Below is a small trained network, with its code and all its weights. Each question gives an input and a class and asks what happens when units are switched off, that is, made to give their printed mean instead of their output.

import numpy as np


def w(rows, s, z=0):
    codes = np.array(rows[::2]) - 128.0
    scale = np.full(codes.shape[1], s)
    scale[-1] = z or s
    return codes * scale


def norm(h):
    return h / np.sqrt((h * h).mean(-1, keepdims=True) + 1e-5)


def f(y):
    return np.maximum(y, 0)


def log_softmax(a):
    a = a - a.max(-1, keepdims=True)
    return a - np.log(np.exp(a).sum(-1, keepdims=True))


def net(x, mask):
    res = np.array(x, float).reshape(1, 5) / 4 @ E
    u = 0
    for l in range(3):
        y = f(norm(res) @ A[l][:, :-1].T + A[l][:, -1])
        res = res + np.where(mask[u : u + 13], y, B[l][:, -1]) @ B[l][:, :-1]
        u += 13
    return log_softmax(norm(res)[-1] @ U[:, :-1].T + U[:, -1])


A, B = {}, {}
E = w([
[189,238,96,82,209,34],'x0',
[150,205,254,243,146,142],'x1',
[111,117,111,176,119,95],'x2',
[54,102,210,38,141,34],'x3',
[135,134,136,102,136,146],'x4',
],0.0077)
A[0] = w([
[122,132,80,172,149,114,5],'L0N1',
[106,79,162,143,204,143,96],'L0N2',
[127,151,51,87,154,113,115],'L0N3',
[156,176,122,122,147,74,133],'L0N4',
[64,89,225,67,130,41,163],'L0N5',
[148,66,216,171,94,147,79],'L0N6',
[156,119,203,125,104,102,29],'L0N7',
[103,2,76,100,102,158,99],'L0N8',
[99,82,99,129,146,179,36],'L0N9',
[112,77,139,92,134,177,57],'L0N10',
[166,78,15,62,96,99,42],'L0N11',
[122,92,99,157,135,150,72],'L0N12',
[96,121,111,146,125,124,39],'L0N13',
],0.0096,0.0025)
B[0] = w([
[126,172,114,89,108,155,141],'L0N1',
[149,119,157,90,133,160,151],'L0N2',
[96,159,21,176,89,86,182],'L0N3',
[140,223,138,85,122,153,185],'L0N4',
[130,64,191,131,106,13,254],'L0N5',
[69,131,148,85,184,193,199],'L0N6',
[62,151,138,160,132,125,162],'L0N7',
[238,85,164,144,44,144,223],'L0N8',
[131,126,103,145,76,135,161],'L0N9',
[130,82,102,186,120,117,162],'L0N10',
[37,160,148,38,249,192,211],'L0N11',
[121,150,101,103,90,164,154],'L0N12',
[128,125,114,122,109,137,133],'L0N13',
],0.014,0.0081)
A[1] = w([
[196,174,172,190,75,101,102],'L1N1',
[134,130,141,166,128,102,50],'L1N2',
[147,169,152,180,114,113,102],'L1N3',
[222,42,40,80,45,62,78],'L1N4',
[92,57,153,159,85,216,94],'L1N5',
[128,94,140,144,135,142,110],'L1N6',
[72,13,221,113,55,108,91],'L1N7',
[125,103,74,134,173,74,77],'L1N8',
[108,120,120,153,101,195,72],'L1N9',
[118,78,121,173,154,214,2],'L1N10',
[181,127,171,149,131,68,71],'L1N11',
[134,115,96,168,107,122,31],'L1N12',
[107,103,172,84,202,5,65],'L1N13',
],0.013,0.0023)
B[1] = w([
[163,152,170,116,161,123,160],'L1N1',
[128,139,139,92,147,140,137],'L1N2',
[171,132,148,129,154,115,149],'L1N3',
[209,104,46,109,126,51,180],'L1N4',
[66,182,186,125,47,84,204],'L1N5',
[109,107,143,129,134,140,146],'L1N6',
[157,90,77,159,239,170,247],'L1N7',
[150,94,100,124,98,185,143],'L1N8',
[118,157,136,79,120,121,166],'L1N9',
[127,171,154,79,111,113,169],'L1N10',
[81,193,153,131,132,124,164],'L1N11',
[118,134,105,115,137,139,132],'L1N12',
[112,160,157,109,6,163,220],'L1N13',
],0.022,0.014)
A[2] = w([
[45,110,105,61,68,138,68],'L2N1',
[181,133,144,145,221,141,72],'L2N2',
[121,156,21,133,40,108,17],'L2N3',
[97,207,102,166,77,135,54],'L2N4',
[171,152,108,141,137,195,91],'L2N5',
[185,10,74,179,196,89,30],'L2N6',
[149,167,127,87,96,69,29],'L2N7',
[82,151,80,170,150,145,76],'L2N8',
[88,134,97,135,177,165,108],'L2N9',
[96,118,193,154,92,126,11],'L2N10',
[135,128,4,116,177,151,8],'L2N11',
[128,92,144,151,38,122,155],'L2N12',
[54,34,182,182,223,164,43],'L2N13',
],0.014,0.0017)
B[2] = w([
[229,128,118,150,114,68,255],'L2N1',
[162,157,43,112,113,87,181],'L2N2',
[129,93,54,137,78,144,242],'L2N3',
[123,75,203,123,182,126,223],'L2N4',
[109,140,104,125,174,100,162],'L2N5',
[78,127,224,124,175,32,204],'L2N6',
[111,78,108,151,83,184,239],'L2N7',
[119,88,134,138,135,174,151],'L2N8',
[98,119,120,166,132,150,165],'L2N9',
[68,130,163,146,151,157,210],'L2N10',
[70,127,184,172,151,169,206],'L2N11',
[145,143,72,104,180,121,201],'L2N12',
[129,116,2,153,124,224,212],'L2N13',
],0.023,0.0079)
U = w([
[180,73,76,90,27,106,151],'0',
[82,108,67,169,194,204,252],'1',
[108,192,249,103,89,154,138],'2',
[199,236,90,121,213,101,39],'3',
[123,53,125,130,215,21,67],'4',
],0.016,0.0033)

Each question gives the input, the list of numbers given to net, and the class t.
The units are the neurons (one row each of A and B). Each row of codes is followed by its name. A weight is (code - 128) times the scale printed after its matrix; where a second scale follows, it is the last column's (A, B and U).
mask holds one flag per neuron, layer by layer. A switched-off neuron (its flag False) gives its mean, the last column of its row in B, instead of its output. The means were averaged over made-up inputs and are rounded, as every weight is.
A unit's drop is (log p(t) with every unit on - log p(t) with that unit switched off) / (log p(t) with every unit on - log p(t) with every unit switched off).
The circuit of an input: a set's keep is (log p(t) with only the set's units on - log p(t) with every unit switched off) / (log p(t) with every unit on - log p(t) with every unit switched off). Starting from the 12 units with the biggest drops (on a tie, the unit counted first), units are removed one at a time, each time the one whose removal leaves the highest keep (on an exact tie, the one counted first), for as long as the keep stays at least 0.8.
units of the circuit, in order: the units of the circuit, biggest drop first
unit that matters most: the unit with the biggest drop
top k neurons: the k neurons with the biggest drops, biggest first
k most important neurons of layer l: the k neurons of layer l with the biggest drops, biggest first
drop when u is switched off: that unit's drop, to one decimal
input [1,7,-4,-2,-4], class 3: top 4 neurons -> (L1N13; L1N5; L0N5; L0N8)
input [-3,4,2,0,-7], class 2: units of the circuit, in order -> (L1N5)
input [-1,0,5,-6,6], class 0: top 4 neurons -> (L1N7; L0N11; L0N6; L0N5)
input [-2,-1,-5,6,-4], class 4: top 2 neurons -> (L1N7; L2N6)
input [-7,0,-2,-7,-2], class 0: top 2 neurons -> (L0N11; L0N8)
input [1,6,-4,-2,2], class 3: top 4 neurons -> (L1N13; L1N5; L0N5; L0N8)
input [5,0,-5,-4,7], class 1: top 3 neurons -> (L1N13; L0N8; L0N5)
input [6,0,1,0,7], class 1: 2 most important neurons of layer 0 -> (L0N5; L0N8)
input [-6,-7,8,3,-5], class 4: units of the circuit, in order -> (L1N7; L2N6)
input [2,6,-1,0,-4], class 3: top 4 neurons -> (L0N5; L1N13; L1N5; L0N11)
input [0,-4,0,5,-3], class 4: top 3 neurons -> (L1N7; L0N8; L1N5)
input [0,-4,5,1,4], class 4: top 4 neurons -> (L0N8; L0N3; L0N6; L2N6)
input [0,-1,6,3,0], class 4: top 3 neurons -> (L1N7; L1N5; L2N6)
input [7,-4,3,-4,-8], class 1: unit that matters most -> L0N5
input [0,4,-2,-4,-6], class 2: top 2 neurons -> (L0N5; L1N7)
input [-4,0,7,-4,-8], class 0: top 3 neurons -> (L0N11; L0N5; L1N4)
input [2,-8,0,-4,-4], class 1: top 4 neurons -> (L0N11; L1N13; L1N5; L2N11)
input [-7,0,-2,-6,-5], class 0: top 3 neurons -> (L0N11; L0N8; L1N4)
input [-4,-7,-8,1,-7], class 4: 2 most important neurons of layer 1 -> (L1N13; L1N7)
input [5,6,-1,2,5], class 2: unit that matters most -> L1N7
input [5,-7,-5,-2,6], class 1: 3 most important neurons of layer 0 -> (L0N5; L0N11; L0N3)
input [7,-8,3,-6,1], class 1: drop when L0N11 is switched off -> 0.2
input [-5,4,8,-6,6], class 2: drop when L0N12 is switched off -> 0.0
input [-5,8,-2,4,-5], class 1: drop when L1N7 is switched off -> 0.1
input [-5,6,5,4,4], class 1: drop when L1N7 is switched off -> 0.3
